Below are the code and all the weights of a small trained network. Each question names an input and a class and asks about switching units off, where a switched-off unit gives its printed mean instead of its output.

import numpy as np


def w(rows, s, z=0):
    codes = np.array(rows[::2]) - 128.0
    scale = np.full(codes.shape[1], s)
    scale[-1] = z or s
    return codes * scale


def norm(h):
    return h / np.sqrt((h * h).mean(-1, keepdims=True) + 1e-5)


def f(y):
    return y / 2 * (1 + np.tanh(0.7978845608 * (y + 0.044715 * y**3)))


def log_softmax(a):
    a = a - a.max(-1, keepdims=True)
    return a - np.log(np.exp(a).sum(-1, keepdims=True))


def net(x, mask):
    res = np.array(x, float).reshape(1, 8) / 4 @ E
    u = 0
    for l in range(2):
        y = f(norm(res) @ A[l][:, :-1].T + A[l][:, -1])
        res = res + np.where(mask[u : u + 12], y, B[l][:, -1]) @ B[l][:, :-1]
        u += 12
    return log_softmax(norm(res)[-1] @ U[:, :-1].T + U[:, -1])


A, B = {}, {}
E = w([
[108,221,168,112,139,6,123,113,167,50],'x0',
[94,104,2,123,40,165,60,129,219,102],'x1',
[117,113,102,83,181,66,89,34,116,132],'x2',
[117,162,178,91,177,112,82,73,153,87],'x3',
[236,60,28,76,190,94,165,99,234,141],'x4',
[147,238,120,150,196,113,152,179,116,190],'x5',
[183,104,45,151,221,251,152,145,150,130],'x6',
[101,144,106,134,106,124,80,61,145,168],'x7',
],0.0013)
A[0] = w([
[55,200,200,206,140,214,159,237,82,119,99],'0.n1',
[127,46,102,80,135,15,151,78,195,60,54],'0.n2',
[94,216,182,122,203,62,135,73,143,104,64],'0.n3',
[130,126,121,94,201,88,97,31,195,133,88],'0.n4',
[148,70,112,66,127,45,177,148,157,14,8],'0.n5',
[205,143,88,122,235,122,205,188,155,123,77],'0.n6',
[139,192,38,185,144,166,70,157,174,180,131],'0.n7',
[122,133,134,118,85,96,66,145,132,86,156],'0.n8',
[135,104,118,183,81,169,176,231,15,190,55],'0.n9',
[127,30,87,88,184,159,95,85,114,153,46],'0.n10',
[3,115,110,90,50,126,39,128,130,109,127],'0.n11',
[76,156,101,105,221,149,67,50,202,66,132],'0.n12',
],0.0026,0.0012)
B[0] = w([
[255,129,131,88,136,158,51,207,117,71,230],'0.n1',
[157,185,198,95,97,177,125,234,112,102,231],'0.n2',
[114,191,163,127,185,96,143,139,13,194,222],'0.n3',
[203,94,159,152,130,149,105,144,69,85,228],'0.n4',
[116,182,163,122,81,166,123,192,155,205,149],'0.n5',
[48,54,103,159,71,191,73,83,152,129,220],'0.n6',
[138,112,136,106,74,94,219,119,174,122,178],'0.n7',
[150,135,127,204,96,169,131,93,112,196,176],'0.n8',
[155,166,174,102,192,127,36,135,120,48,187],'0.n9',
[177,116,76,103,192,152,209,113,131,62,171],'0.n10',
[116,56,143,169,152,219,158,63,91,87,251],'0.n11',
[218,112,125,132,165,86,140,126,22,112,234],'0.n12',
],0.0025,0.0011)
A[1] = w([
[140,72,199,114,158,91,164,146,139,94,170],'1.n1',
[100,189,186,110,172,22,89,141,56,152,48],'1.n2',
[3,91,132,164,69,140,144,48,112,149,69],'1.n3',
[98,192,124,192,130,157,103,188,87,129,247],'1.n4',
[106,61,87,172,104,216,124,130,189,103,138],'1.n5',
[145,204,179,122,170,46,105,127,103,129,8],'1.n6',
[55,147,148,162,54,129,98,95,116,115,136],'1.n7',
[164,128,126,134,219,172,134,189,120,154,140],'1.n8',
[118,114,186,111,174,171,118,74,27,108,130],'1.n9',
[129,171,106,168,94,134,119,108,122,35,204],'1.n10',
[140,187,47,139,97,105,142,177,198,137,84],'1.n11',
[136,54,54,101,208,142,167,46,125,136,5],'1.n12',
],0.0039,0.0011)
B[1] = w([
[132,178,88,143,82,174,134,139,125,159,175],'1.n1',
[97,189,159,99,156,2,199,70,128,222,254],'1.n2',
[90,115,157,189,118,46,72,69,211,72,163],'1.n3',
[205,81,140,63,117,134,165,105,98,85,180],'1.n4',
[137,194,169,113,149,49,124,101,89,156,228],'1.n5',
[121,175,162,105,175,52,147,76,40,181,204],'1.n6',
[134,64,89,183,165,143,84,82,188,89,166],'1.n7',
[123,113,151,159,63,97,57,87,108,44,187],'1.n8',
[138,144,110,125,62,120,138,177,188,136,234],'1.n9',
[161,82,106,155,192,108,145,108,82,181,168],'1.n10',
[95,86,137,98,78,186,205,126,190,209,144],'1.n11',
[170,58,72,148,186,156,168,67,69,179,213],'1.n12',
],0.0035,0.0027)
U = w([
[124,236,204,93,161,10,171,112,52,178,182],'0',
[26,178,110,123,166,137,108,198,166,102,3],'1',
[200,131,174,125,95,201,70,213,73,10,157],'2',
[39,97,156,214,86,71,54,51,206,75,151],'3',
[188,52,41,143,179,173,171,57,98,160,182],'4',
[33,173,118,139,162,153,109,183,152,122,10],'5',
[108,144,107,89,51,162,213,215,254,196,137],'6',
],0.0066,0.0033)

Each question gives the input, the list of numbers given to net, and the class t.
The units are the neurons (one row each of A and B). Each row of codes is followed by its name. A weight is (code - 128) times the scale printed after its matrix; where a second scale follows, it is the last column's (A, B and U).
mask holds one flag per neuron, layer by layer. A switched-off neuron (its flag False) gives its mean, the last column of its row in B, instead of its output. The means were averaged over made-up inputs and are rounded, as every weight is.
A unit's drop is (log p(t) with every unit on - log p(t) with that unit switched off) / (log p(t) with every unit on - log p(t) with every unit switched off).
The circuit of an input: a set's keep is (log p(t) with only the set's units on - log p(t) with every unit switched off) / (log p(t) with every unit on - log p(t) with every unit switched off). Starting from the 12 units with the biggest drops (on a tie, the unit counted first), units are removed one at a time, each time the one whose removal leaves the highest keep (on an exact tie, the one counted first), for as long as the keep stays at least 0.8.
circuit, biggest first: the units of the circuit, biggest drop first
most important unit: the unit with the biggest drop
k most important neurons: the k neurons with the biggest drops, biggest first
top k neurons in layer l: the k neurons of layer l with the biggest drops, biggest first
drop when u is switched off: that unit's drop, to one decimal
input [2,-1,3,-4,-1,-1,-3,3], class 3: top 2 neurons in layer 0	(0.n11 0.n1)
input [-6,1,-1,-7,1,-3,-4,4], class 3: circuit, biggest first	(1.n3 0.n1)
input [-1,0,-7,5,8,0,2,-1], class 6: 2 most important neurons	(0.n11 1.n11)
input [-1,1,5,-7,7,-1,-4,-3], class 6: most important unit	0.n2
input [8,8,2,-3,3,0,8,-8], class 6: circuit, biggest first	(1.n11 0.n5)
input [6,5,-8,0,-3,3,0,8], class 4: circuit, biggest first	(1.n10 1.n4 1.n7)
input [2,8,-4,7,-3,1,6,6], class 4: circuit, biggest first	(0.n12 1.n10)
input [-3,-7,-6,3,6,4,-2,-5], class 2: circuit, biggest first	(0.n6 1.n8 1.n2)
input [0,8,-6,0,-2,1,-6,-7], class 2: 2 most important neurons	(1.n2 0.n1)
input [8,-3,5,6,7,-8,5,-7], class 2: circuit, biggest first	(0.n2 1.n2)
input [-1,-4,2,2,3,8,4,5], class 4: circuit, biggest first	(0.n6 1.n2)
input [-2,3,-8,5,8,-4,-2,6], class 6: top 4 neurons in layer 1	(1.n11 1.n6 1.n4 1.n7)
input [-3,-7,7,-8,-5,-8,-4,-1], class 3: 2 most important neurons	(1.n3 0.n12)
input [-8,-2,1,-1,1,3,-6,6], class 3: most important unit	1.n3
input [-7,7,2,-7,-1,7,-5,3], class 3: 3 most important neurons	(1.n3 0.n11 0.n2)
input [-8,1,-8,6,1,7,7,2], class 2: 2 most important neurons	(1.n8 1.n2)
input [-5,-5,6,-6,-4,-3,-3,2], class 3: top 2 neurons in layer 0	(0.n12 0.n3)
input [6,-5,-6,5,-4,-7,7,-1], class 2: 2 most important neurons	(0.n1 1.n5)
input [2,-4,-2,-5,1,1,6,-7], class 2: drop when 1.n5 is switched off	0.0
input [2,2,3,0,-3,-2,-4,-1], class 3: drop when 0.n11 is switched off	0.3
input [0,7,-6,-4,-7,0,-7,-8], class 2: drop when 0.n1 is switched off	0.9
input [2,4,-2,-7,7,-6,2,-8], class 6: most important unit	0.n5
input [-4,-8,-7,-7,-4,3,-1,2], class 2: drop when 1.n5 is switched off	0.1
